Moves between objects:
from | ρ θ σ γ χ
x428 | x664 x280 x223 x581 x286
x565 | x573 x140 x100 x143 x204
x716 | x608 x257 x118 x887 x143
x795 | x684 x867 x663 x286 x227
x703 | x663 x371 x505 x280 x867
x155 | x204 x456 x140 x535 x333
x280 | x428 x296 x227 x663 x259
x41 | x93 x223 x128 x456 x664
x473 | x100 x877 x535 x257 x140
x982 | x142 x698 x562 x691 x27
x296 | x280 x905 x250 x703 x470
x867 | x795 x350 x703 x259 x250
x694 | x470 x183 x905 x350 x691
x439 | x371 x493 x691 x905 x562
x223 | x41 x227 x684 x47 x428
x183 | x694 x195 x27 x562 x77
x75 | x143 x838 x257 x565 x535
x286 | x875 x259 x428 x684 x412
x227 | x223 x250 x795 x412 x280
x598 | x333 x581 x456 x877 x128
x677 | x195 x803 x58 x479 x887
x684 | x128 x795 x581 x875 x223
x505 | x412 x431 x259 x227 x703
x142 | x250 x982 x350 x431 x905
x887 | x802 x100 x677 x608 x573
x562 | x350 x942 x439 x694 x982
x118 | x479 x204 x573 x677 x716
x479 | x942 x118 x80 x195 x608
x581 | x598 x663 x47 x664 x684
x942 | x562 x479 x493 x183 x698
x128 | x838 x684 x598 x327 x41
x664 | x877 x428 x41 x598 x875
x470 | x259 x694 x296 x867 x431
x691 | x431 x77 x694 x142 x439
x803 | x677 x535 x143 x118 x100
x93 | x535 x41 x838 x155 x877
x204 | x118 x155 x565 x803 x257
x140 | x565 x327 x473 x75 x155
x77 | x691 x802 x183 x982 x493
x698 | x982 x608 x942 x77 x931
x412 | x47 x505 x286 x223 x663
x535 | x803 x93 x75 x204 x473
x663 | x581 x703 x412 x428 x795
x877 | x473 x664 x93 x333 x327
x456 | x155 x47 x327 x93 x598
x608 | x698 x716 x479 x802 x58
x47 | x456 x412 x875 x41 x581
x875 | x327 x286 x664 x128 x47
x27 | x905 x931 x982 x439 x183
x333 | x257 x598 x155 x473 x838
x573 | x80 x565 x887 x58 x118
x802 | x77 x887 x195 x698 x80
x905 | x296 x27 x142 x371 x694
x100 | x887 x473 x803 x716 x565
x493 | x439 x80 x77 x27 x942
x431 | x505 x691 x470 x250 x371
x257 | x716 x333 x204 x100 x75
x350 | x867 x562 x371 x470 x142
x195 | x183 x677 x931 x942 x802
x80 | x493 x573 x802 x931 x479
x250 | x227 x142 x867 x505 x296
x327 | x140 x875 x877 x838 x456
x371 | x703 x439 x431 x296 x350
x143 | x58 x75 x716 x573 x803
x931 | x27 x58 x698 x493 x195
x259 | x286 x470 x280 x795 x505
x838 | x75 x128 x333 x140 x93
x58 | x931 x143 x608 x80 x677

In the rows, zero is written as 25.

The rows follow the links: the fewer symbols apart two objects are, the more alike their rows tend to be.

Known rows, each with its object:
[ 39  15  19  27  24  19  36  31  31  25  32  27  34  29  24  17  18  22  31  32  24  32  30  27  22  31  18  19  39  20  24  29  40  13  37   9  37  22  40  15  11  23]: x795
[ 32  32  29  37  17  44  26  33  38  12  22  38  24  45  20  21  19  26  22  19  25  24  21  22  26  35  25  28  34  25  19  15   9  14  36  28  24  30  14  28  18  24]: x93
[ 30  21  31  15   7  25  18  24  32  28  26  29  22  30  21  24  23  22  20  28  18  30  22  11  26  32  27  21  30  32  31  12   3   3  40  30  12  22  25  34  27  20]: x664
[ 19  27  18  30  41  20  31  25  14  27  27  18  28  16  31  25  29  25  32  22  30  21  30  37  21  18  24  27  21  20  20  38  49  44  10  20  35  25  30  14  26  29]: x77
[ 24  46  23  35  25  33  28  36  20  31  35  37  27  31  34  15  25  17  34   9  27  19  28  37  17  34  34  29  33  23   7  16  27  31  22  28  21  25  18  16  30  19]: x75
[ 35  17  24  13  11  12  27  28  27  38  36  26  29  22  27  17  22  17  29  31  18  32  29  18  21  34  26  16  38  29  28  17  25   5  40  17  20  17  38  22  25  17]: x223
[ 17  31  23  39  42  35  28  25  22  14  17  23  24  27  24  29  26  33  25  20  33  18  24  36  27  17  20  32  16  19  19  36  36  47  10  26  35  31  16  21  22  33]: x195
[ 30   4  25  22  26  21  26  19  34  13  15  16  26  25  14  32  22  34  17  39  24  32  22  16  33  19  14  21  20  23  41  35  25  17  32  17  34  28  33  30  13  33]: x296
[ 18  23  19  20  38  10  27  21  12  36  31  14  28   7  32  26  30  23  31  27  27  24  31  33  23  17  25  24  20  22  26  36  47  40  11  21  30  22  34  17  30  26]: x982
[ 29  41  24  41  24  42  30  36  31  20  30  41  27  42  28  16  21  21  30  12  26  21  26  35  21  37  27  29  36  21   8  16  23  25  29  25  27  28  15  18  20  21]: x140

Each walk starts at a row. The symbols on each line, taken left to right, move it on to the next object.
Answer with the object's row; about right is enough.
[ 18  13  24   9  29   6  22  14  14  37  26   9  23   6  27  32  31  26  24  34  24  27  27  21  26  14  24  20  15  28  39  34  33  31  17  24  24  20  36  27  32  27]
θ χ χ σ γ χ ρ γ γ γ	[ 37   8  23  29  28  24  32  25  37  11  19  22  30  31  15  27  18  32  22  38  27  32  25  22  30  24  13  21  30  20  33  35  33  16  35  11  39  28  34  22   8  32]
χ ρ χ σ χ θ χ σ θ χ	[ 19  12  24   8  27   5  20  14  17  34  23   9  22   7  26  33  30  28  22  36  23  28  26  19  28  13  24  20  15  28  40  32  30  29  18  25  24  22  36  30  32  28]
[ 26  45  22  39  25  37  30  36  24  27  34  38  28  35  32  16  22  17  34  11  26  19  28  38  18  36  32  30  33  22   7  16  27  29  23  27  24  26  17  16  26  18]
χ χ γ θ σ γ	[ 29  42  23  41  25  39  30  37  27  23  32  40  28  38  30  15  22  20  32  11  27  20  28  37  18  36  29  30  35  22   8  16  25  27  26  27  25  27  15  17  23  20]
θ χ ρ χ χ σ	[ 31  39  25  42  22  44  30  36  33  16  28  41  27  43  25  17  19  23  29  14  27  22  25  32  22  37  27  29  35  23  11  17  20  22  30  25  27  28  13  19  19  22]
[ 31  23  32  24   9  34  20  26  37  19  21  33  21  38  19  24  21  26  19  26  21  27  20  13  29  32  26  25  30  30  28  12   1   7  40  31  16  26  18  35  23  22]
θ σ γ θ γ θ ρ σ	[ 31  20  30  12   7  21  21  24  31  31  28  28  23  27  23  23  23  22  22  30  18  30  23  11  26  32  29  20  32  32  31  13   7   3  40  27  11  22  27  33  29  18]
σ γ χ θ γ θ γ ρ	[ 31  22  32  19  10  31  20  25  35  22  22  31  21  34  19  25  22  25  19  26  19  28  21  11  28  33  26  23  30  31  29  12   1   4  39  31  15  24  20  36  25  21]
[ 18  19  21  14  32   6  24  18  11  38  28  12  26   6  31  29  31  24  28  31  25  25  29  28  23  15  25  22  16  25  32  36  41  37  14  22  26  21  36  22  31  26]
σ χ ρ σ ρ γ	[ 39  14  20  29  26  21  35  30  33  21  30  28  34  29  22  20  17  24  30  33  25  32  29  27  23  29  16  20  38  20  26  31  41  15  36   8  39  25  39  15   9  26]
γ ρ θ χ θ γ χ χ	[ 38  10  22  31  27  25  33  27  36  12  22  24  31  31  16  25  18  29  24  36  26  31  26  24  28  26  13  20  31  19  32  34  35  16  35  10  41  27  35  20   8  31]
[ 32  19  27  11   7  16  22  25  28  37  33  28  26  24  25  21  22  19  26  29  17  31  26  13  23  32  29  18  35  33  30  13  13   3  41  23  14  18  33  30  27  16]
γ σ θ σ θ χ σ σ σ	[ 39  17  20  22  21  15  33  31  28  33  35  28  34  25  25  17  20  18  31  31  22  32  32  26  20  32  22  17  40  23  25  25  38  10  38  10  31  20  43  15  16  20]
ρ ρ ρ θ χ χ γ θ ρ	[ 32  27  30  31  13  41  24  29  39  14  20  35  23  41  17  23  19  27  20  23  22  26  20  18  28  34  25  27  31  27  24  14   3  10  39  29  20  28  15  33  20  23]
[ 39  16  19  24  22  17  35  30  30  29  34  28  34  26  25  16  18  19  32  31  23  33  31  26  21  32  19  16  40  21  24  28  39  12  38   8  34  22  41  14  13  23]
ρ χ γ σ σ ρ θ ρ σ	[ 32  34  28  39  19  45  27  34  38  13  23  40  25  45  21  19  19  25  24  18  25  23  22  26  26  36  24  28  34  23  16  17  13  16  34  27  26  30  14  25  17  24]
θ γ σ γ θ σ	[ 32  25  31  28  12  37  21  28  38  17  21  34  22  39  18  24  21  26  18  23  21  27  20  13  28  32  25  26  30  28  27  13   2   8  40  31  18  27  17  34  21  23]
[ 18  17  22  11  31   6  22  16  13  37  26  10  25   5  30  31  31  25  26  32  24  26  28  25  25  14  24  21  16  26  34  33  37  33  15  24  25  21  36  25  32  26]
γ σ θ σ θ χ σ σ σ	[ 19  27  18  27  41  15  29  24  13  31  29  17  29  12  32  26  29  24  32  25  30  23  31  37  21  17  24  25  21  20  22  38  49  45  11  20  35  24  32  14  27  28]
θ σ θ θ σ ρ ρ ρ χ	[ 18  26  18  23  39  13  28  22  13  34  30  17  28  11  33  26  29  24  32  26  29  23  31  36  22  16  25  24  20  21  23  37  49  42  11  20  32  23  33  17  29  28]
[ 32  35  27  42  20  44  29  36  35  14  25  40  26  44  23  18  19  25  26  16  26  23  23  29  25  36  26  29  35  22  13  16  17  20  32  26  26  30  14  23  17  23]
θ σ σ ρ θ σ χ σ	[ 32  29  30  34  16  42  24  31  39  13  21  37  23  42  17  22  19  27  20  22  22  25  20  20  28  34  25  28  31  25  21  14   6  12  38  28  22  29  15  30  19  24]
γ θ ρ ρ ρ σ σ χ χ θ	[ 21  47  23  33  25  32  26  33  18  35  34  36  25  28  36  16  27  16  33  10  26  18  28  35  17  33  36  30  31  25   8  15  28  32  19  30  19  23  17  18  34  17]
